Here is a tiny trained network, its code and every weight. The questions are about switching its units off for an input and a class, where a switched-off unit gives its printed mean instead of its output.

import numpy as np


def w(rows, s, z=0):
    codes = np.array(rows[::2]) - 128.0
    scale = np.full(codes.shape[1], s)
    scale[-1] = z or s
    return codes * scale


def f(y):
    return y / 2 * (1 + np.tanh(0.7978845608 * (y + 0.044715 * y**3)))


def log_softmax(a):
    a = a - a.max(-1, keepdims=True)
    return a - np.log(np.exp(a).sum(-1, keepdims=True))


def net(x, mask):
    res = np.array(x, float).reshape(1, 6) / 4 @ E
    y = f(res @ A[0][:, :-1].T + A[0][:, -1])
    res = res + np.where(mask, y, B[0][:, -1]) @ B[0][:, :-1]
    return log_softmax(res[-1] @ U[:, :-1].T + U[:, -1])


A, B = {}, {}
E = w([
[132,126,137,151,142,144,121,137],'x0',
[139,124,147,95,105,112,155,102],'x1',
[148,41,60,237,154,107,225,106],'x2',
[226,79,103,80,214,80,58,87],'x3',
[68,193,140,179,160,51,109,13],'x4',
[199,104,158,191,3,33,70,156],'x5',
],0.0058)
A[0] = w([
[131,77,58,185,142,115,175,115,106],'N0',
[97,187,179,57,133,132,30,176,98],'N1',
[89,113,95,89,177,190,165,81,121],'N2',
[66,153,166,156,83,127,180,129,150],'N3',
[163,84,117,94,174,87,85,110,118],'N4',
[159,94,103,181,165,96,215,153,94],'N5',
[180,92,134,127,198,125,68,118,161],'N6',
[119,157,173,103,124,171,34,132,155],'N7',
[86,172,129,162,73,169,167,145,118],'N8',
[186,108,87,124,199,75,84,128,139],'N9',
[75,105,77,66,163,188,171,90,132],'N10',
[196,105,130,116,180,113,80,108,149],'N11',
[112,149,135,94,184,164,164,124,96],'N12',
[148,87,102,206,150,131,187,129,90],'N13',
[161,91,114,103,112,213,144,174,140],'N14',
[172,105,140,166,46,104,92,125,108],'N15',
[81,186,154,167,142,64,126,1,169],'N16',
[118,177,110,79,162,197,117,116,112],'N17',
[173,67,180,96,111,184,173,167,168],'N18',
[91,117,99,72,180,170,167,108,120],'N19',
[160,79,111,48,110,160,177,224,111],'N20',
[50,123,126,144,128,168,147,153,254],'N21',
[110,47,70,146,154,93,197,129,87],'N22',
[160,111,157,175,50,71,108,153,133],'N23',
[114,152,118,91,190,155,176,130,94],'N24',
[75,169,142,171,59,154,178,171,117],'N25',
[187,102,88,81,191,89,96,105,117],'N26',
[100,145,109,122,203,174,149,137,151],'N27',
[117,151,133,162,113,185,93,119,148],'N28',
[185,108,87,104,68,159,132,192,100],'N29',
[37,113,161,166,83,143,159,161,136],'N30',
[139,67,83,190,133,136,182,86,113],'N31',
[67,135,87,106,172,204,174,117,120],'N32',
],0.0066,0.0041)
B[0] = w([
[71,200,187,26,68,114,220,223,186],'N0',
[86,224,163,46,47,68,246,206,218],'N1',
[217,141,155,187,101,86,93,151,188],'N2',
[127,50,73,108,157,199,103,63,189],'N3',
[141,100,74,86,96,183,181,85,174],'N4',
[95,180,160,36,44,61,151,210,180],'N5',
[123,105,126,95,66,176,166,43,197],'N6',
[91,172,205,59,76,113,214,164,199],'N7',
[138,68,21,96,106,178,150,55,178],'N8',
[142,108,107,64,104,205,153,92,199],'N9',
[218,139,170,246,100,54,108,90,197],'N10',
[118,95,112,83,90,197,215,69,192],'N11',
[186,177,128,189,122,108,114,151,154],'N12',
[84,201,169,58,44,135,208,206,177],'N13',
[85,77,121,171,182,88,58,153,189],'N14',
[239,161,109,213,71,103,100,114,190],'N15',
[14,26,99,122,243,89,4,209,253],'N16',
[191,167,171,155,88,79,153,149,170],'N17',
[79,54,150,137,190,109,60,176,197],'N18',
[230,170,162,204,89,106,84,101,180],'N19',
[28,77,66,148,242,76,30,201,204],'N20',
[133,83,176,128,93,164,119,103,234],'N21',
[110,214,175,94,94,89,185,184,179],'N22',
[217,163,156,253,106,100,61,98,214],'N23',
[182,181,99,226,94,92,92,121,158],'N24',
[169,69,44,87,96,215,154,30,199],'N25',
[173,83,53,96,95,224,169,59,190],'N26',
[147,173,201,160,92,102,77,86,186],'N27',
[109,91,135,65,99,161,150,129,147],'N28',
[122,119,78,181,208,65,70,156,176],'N29',
[143,80,98,90,84,187,188,20,190],'N30',
[70,167,193,21,92,40,206,251,191],'N31',
[199,111,112,173,135,111,92,78,200],'N32',
],0.0043,0.0047)
U = w([
[85,227,182,26,97,70,206,192,86],'0',
[120,91,157,127,150,119,113,96,254],'1',
[235,165,136,233,119,76,78,80,69],'2',
[130,67,37,63,125,226,165,17,70],'3',
[23,68,86,131,254,53,34,155,92],'4',
],0.0074,0.0062)

Each question gives the input, the list of numbers given to net, and the class t.
The units are the neurons (one row each of A and B). Each row of codes is followed by its name. A weight is (code - 128) times the scale printed after its matrix; where a second scale follows, it is the last column's (A, B and U).
mask holds one flag per neuron, in row order. A switched-off neuron (its flag False) gives its mean, the last column of its row in B, instead of its output. The means were averaged over made-up inputs and are rounded, as every weight is.
A unit's drop is (log p(t) with every unit on - log p(t) with that unit switched off) / (log p(t) with every unit on - log p(t) with every unit switched off).
The circuit of an input: a set's keep is (log p(t) with only the set's units on - log p(t) with every unit switched off) / (log p(t) with every unit on - log p(t) with every unit switched off). Starting from the 12 units with the biggest drops (on a tie, the unit counted first), units are removed one at a time, each time the one whose removal leaves the highest keep (on an exact tie, the one counted first), for as long as the keep stays at least 0.8.
circuit, biggest first: the units of the circuit, biggest drop first
k most important neurons: the k neurons with the biggest drops, biggest first
drop when u is switched off: that unit's drop, to one decimal
input [-5,7,2,5,8,0], class 4: circuit, biggest first => [N16]
input [7,6,6,8,-3,-8], class 2: circuit, biggest first => [N10, N19]
input [5,7,8,8,-2,8], class 0: circuit, biggest first => [N31, N0, N5]
input [3,2,8,-7,2,-5], class 0: circuit, biggest first => [N31, N0]
input [7,-1,1,-7,-8,-4], class 4: 3 most important neurons => [N20, N14, N18]
input [2,1,8,-6,-1,-2], class 0: circuit, biggest first => [N31, N0]
input [0,-2,-7,-8,7,5], class 3: 2 most important neurons => [N25, N3]
input [-5,-3,-1,6,-7,-3], class 4: 3 most important neurons => [N20, N14, N18]
input [4,1,-5,-7,-5,-5], class 3: 2 most important neurons => [N25, N8]
input [-6,-8,-8,5,-6,1], class 0: 3 most important neurons => [N1, N7, N16]
input [-7,-5,7,-8,3,-8], class 2: 2 most important neurons => [N10, N32]
input [-4,-7,-3,-5,-7,5], class 4: 2 most important neurons => [N20, N29]
input [-4,8,6,-7,8,-3], class 4: drop when N15 is switched off => 0.1
input [4,0,-6,5,8,5], class 4: circuit, biggest first => [N16]
input [-4,6,6,-5,-3,-1], class 0: drop when N13 is switched off => 0.3
input [-5,5,3,-6,0,3], class 3: drop when N25 is switched off => 0.2
